Below is a small trained network, with its code and all its weights. Each question gives an input and a target symbol and asks what happens when units are switched off, that is, made to give their printed mean instead of their output.

import numpy as np


def w(rows, s, z=0):
    codes = np.array(rows[::2]) - 128.0
    scale = np.full(codes.shape[1], s)
    scale[-1] = z or s
    return codes * scale


def f(y):
    return np.maximum(y, 0)


def softmax(a):
    e = np.exp(a - a.max(-1, keepdims=True))
    return e / e.sum(-1, keepdims=True)


def log_softmax(a):
    a = a - a.max(-1, keepdims=True)
    return a - np.log(np.exp(a).sum(-1, keepdims=True))


def net(x, mask):
    ids = ['αζηλμπτφψω'.index(c) for c in x.split()]
    T = len(ids)
    res = E[ids] + P[:T]
    r = res
    for j in range(2):
        rows = slice(4 * j, 4 * j + 4)
        q, k, v = (r @ M[0][rows].T for M in (Q, K, V))
        z = softmax(np.where(np.tri(T) > 0, q @ k.T / 4**0.5, -1e9)) @ v
        o = O[0][rows]
        res = res + np.where(mask[j], z, o[:, -1]) @ o[:, :-1]
    y = f(res @ A[0][:, :-1].T + A[0][:, -1])
    res = res + np.where(mask[2:26], y, B[0][:, -1]) @ B[0][:, :-1]
    return log_softmax(res[-1] @ U[:, :-1].T + U[:, -1])


Q, K, V, O, A, B = {}, {}, {}, {}, {}, {}
E = w([
[134,83,148,112,181,132,148,46],'α',
[154,154,44,184,65,118,89,95],'ζ',
[51,73,99,177,101,184,102,106],'η',
[130,91,92,98,97,161,108,44],'λ',
[114,126,141,218,195,106,149,121],'μ',
[222,152,103,144,142,64,140,33],'π',
[122,65,253,113,34,40,60,148],'τ',
[115,159,83,248,113,108,115,143],'φ',
[173,83,125,205,137,162,54,69],'ψ',
[73,138,76,115,100,99,196,81],'ω',
],0.0054)
P = w([
[105,156,109,93,175,113,99,153],'0',
[99,37,122,203,106,55,173,74],'1',
[103,152,227,178,70,126,175,75],'2',
[161,40,136,157,95,124,223,149],'3',
[58,174,158,149,136,96,86,48],'4',
[132,28,51,110,163,74,136,160],'5',
[54,149,145,143,115,3,111,116],'6',
],0.0059)
Q[0] = w([
[132,97,111,121,165,123,122,154],'H0',
[170,97,97,119,131,152,165,165],'H0',
[135,185,149,113,129,172,135,144],'H0',
[127,121,132,84,128,78,84,186],'H0',
[187,175,189,58,126,195,143,252],'H1',
[104,100,63,116,185,93,118,138],'H1',
[171,41,71,124,117,111,154,188],'H1',
[115,209,133,106,154,163,87,136],'H1',
],0.028)
K[0] = w([
[123,177,126,115,114,136,106,103],'H0',
[84,173,161,176,123,134,130,50],'H0',
[135,121,97,172,118,156,194,102],'H0',
[87,154,86,96,194,109,73,122],'H0',
[100,67,221,209,7,25,142,37],'H1',
[117,169,191,51,130,87,50,191],'H1',
[50,255,197,131,131,152,84,40],'H1',
[130,34,163,116,71,66,141,178],'H1',
],0.023)
V[0] = w([
[160,160,72,71,167,144,221,46],'H0',
[40,103,143,22,59,93,161,134],'H0',
[62,92,69,151,128,251,130,127],'H0',
[184,33,177,59,150,180,65,58],'H0',
[123,135,149,223,165,144,86,187],'H1',
[144,135,54,131,12,165,70,136],'H1',
[243,151,126,152,132,108,87,100],'H1',
[124,48,170,110,162,207,86,83],'H1',
],0.026)
O[0] = w([
[107,56,170,246,92,152,133,185,1],'H0',
[188,115,34,226,180,130,88,98,173],'H0',
[209,48,153,107,143,79,223,76,30],'H0',
[55,95,55,109,171,190,247,173,170],'H0',
[88,154,118,165,112,8,148,174,160],'H1',
[209,98,64,76,69,129,113,205,120],'H1',
[112,107,80,138,21,127,139,62,151],'H1',
[160,233,138,179,119,136,195,119,136],'H1',
],0.017,0.0055)
A[0] = w([
[148,131,113,160,108,100,154,176,63],'N0',
[179,73,227,139,79,117,177,93,69],'N1',
[125,71,88,167,149,92,163,111,115],'N2',
[181,158,192,100,122,182,124,126,92],'N3',
[141,177,144,139,153,122,129,254,103],'N4',
[181,80,189,142,71,149,158,163,68],'N5',
[123,154,114,144,81,103,169,144,72],'N6',
[176,91,87,90,76,143,120,166,44],'N7',
[143,86,168,108,157,152,106,132,52],'N8',
[201,149,119,132,99,221,150,140,114],'N9',
[162,108,163,131,108,181,141,122,65],'N10',
[146,38,233,113,98,135,188,148,73],'N11',
[174,93,232,137,119,159,166,152,110],'N12',
[140,101,213,148,135,119,168,132,46],'N13',
[178,96,226,197,55,114,174,169,86],'N14',
[160,21,177,196,116,90,198,129,31],'N15',
[186,135,167,130,74,185,148,129,58],'N16',
[141,131,198,108,89,140,146,152,100],'N17',
[161,141,101,212,91,99,124,114,112],'N18',
[139,150,161,147,137,175,150,105,1],'N19',
[144,58,233,166,85,114,181,202,64],'N20',
[162,114,203,148,84,133,132,130,102],'N21',
[134,127,138,133,114,137,134,133,46],'N22',
[179,116,115,104,159,79,149,82,76],'N23',
],0.0097,0.0082)
B[0] = w([
[133,113,140,168,116,148,120,152,174],'N0',
[72,139,123,166,118,167,138,199,241],'N1',
[149,75,109,174,149,87,167,134,228],'N2',
[129,98,144,153,106,60,135,150,174],'N3',
[94,78,110,126,74,156,125,3,217],'N4',
[204,173,123,169,69,145,148,151,185],'N5',
[134,122,162,64,197,194,77,163,248],'N6',
[175,225,197,183,97,167,168,133,234],'N7',
[134,169,195,60,136,143,160,202,175],'N8',
[74,111,75,159,142,6,128,182,207],'N9',
[77,100,101,118,158,86,102,131,168],'N10',
[147,119,133,147,132,138,37,150,237],'N11',
[147,83,87,146,189,168,141,89,214],'N12',
[151,193,169,178,140,134,134,112,197],'N13',
[110,157,87,78,135,122,189,87,253],'N14',
[66,204,149,73,74,126,68,113,247],'N15',
[72,125,132,144,146,45,134,163,161],'N16',
[139,85,72,160,163,128,135,111,211],'N17',
[130,74,181,66,182,163,113,162,242],'N18',
[227,144,114,140,39,203,135,148,161],'N19',
[196,128,118,92,142,54,123,95,234],'N20',
[108,99,67,114,144,158,167,134,210],'N21',
[136,116,113,122,107,111,133,146,128],'N22',
[124,90,104,107,114,158,129,28,221],'N23',
],0.014,0.0053)
U = w([
[100,136,120,233,181,187,203,124,139],'α',
[169,165,126,147,94,93,104,126,235],'ζ',
[189,98,91,116,173,87,185,34,126],'η',
[120,95,65,185,166,84,187,168,141],'λ',
[64,187,193,158,168,48,119,96,112],'μ',
[13,82,110,171,65,176,69,129,100],'π',
[109,201,56,132,166,114,75,108,3],'τ',
[135,111,125,49,100,3,48,99,69],'φ',
[64,151,117,17,143,123,249,152,192],'ψ',
[172,64,146,193,223,137,37,134,213],'ω',
],0.0031,0.0026)

Each question gives the input, a string of symbols that net reads in full, and the target symbol t.
The units are the heads (4 rows each of Q, K, V and O) and the neurons (one row each of A and B). Each row of codes is followed by its name. A weight is (code - 128) times the scale printed after its matrix; where a second scale follows, it is the last column's (O, A, B and U).
mask holds one flag per unit, heads first, then neurons. A switched-off unit (its flag False) gives its mean, the last column of its rows in O or B, instead of its output. The means were averaged over made-up inputs and are rounded, as every weight is.
A unit's drop is (log p(t) with every unit on - log p(t) with that unit switched off) / (log p(t) with every unit on - log p(t) with every unit switched off).
The circuit of an input: a set's keep is (log p(t) with only the set's units on - log p(t) with every unit switched off) / (log p(t) with every unit on - log p(t) with every unit switched off). Starting from the 12 units with the biggest drops (on a tie, the unit counted first), units are removed one at a time, each time the one whose removal leaves the highest keep (on an exact tie, the one counted first), for as long as the keep stays at least 0.8.
circuit, biggest first: the units of the circuit, biggest drop first
most important unit: the unit with the biggest drop
top k neurons: the k neurons with the biggest drops, biggest first
heads that matter: for each layer, one digit per head in row order, 1 if its drop is at least 0.15 and else 0, layers parted by /
input φ ψ ψ, target φ: most important unit : H1
input λ τ λ η μ, target η: heads that matter : 10
input φ ψ π ψ, target φ: circuit, biggest first : [N20 H1 H0]
input η η ζ ψ, target η: heads that matter : 11
input τ η ψ ψ, target ψ: heads that matter : 10
input π ψ λ η ζ τ, target ζ: top 2 neurons : [N7 N5]
input τ τ τ ω λ μ, target λ: circuit, biggest first : [N9 H1 N15]
input τ α ω, target α: circuit, biggest first : [H1 H0]
input π ψ ζ, target π: circuit, biggest first : [H1 H0 N11 N1]
input λ ψ τ τ, target λ: circuit, biggest first : [N9 H0 H1]
input η ω ψ ω τ α λ, target α: circuit, biggest first : [H0 H1]
input ω ω α φ, target ω: circuit, biggest first : [H1 H0]
input η ω μ φ, target η: top 2 neurons : [N4 N14]
input ψ τ π η ψ ψ λ, target ψ: circuit, biggest first : [H0]
input π ζ ψ, target π: circuit, biggest first : [H1 H0 N1]
input π τ φ φ ω, target φ: circuit, biggest first : [H0 H1]
input ζ λ ω ω η, target ζ: circuit, biggest first : [H1 N7 N5 H0]
input ω μ π, target ω: circuit, biggest first : [H1 H0 N12]
input ψ π ω μ φ, target ψ: circuit, biggest first : [H1 H0 N14 N21]
input τ ζ λ η, target λ: circuit, biggest first : [N9 H1 H0]
input η λ λ ω, target η: top 2 neurons : [N4 N20]
input ζ π ψ ψ ψ, target ζ: top 3 neurons : [N7 N11 N5]
input η ζ π α ψ μ, target η: top 2 neurons : [N4 N20]
input ψ ω λ, target ψ: top 3 neurons : [N14 N18 N15]
input φ η π, target φ: top neuron : [N15]
input α ω ζ ω ψ, target α: top 2 neurons : [N14 N1]
input τ η π, target η: most important unit : N4
input φ φ α ω π, target φ: top 2 neurons : [N15 N20]
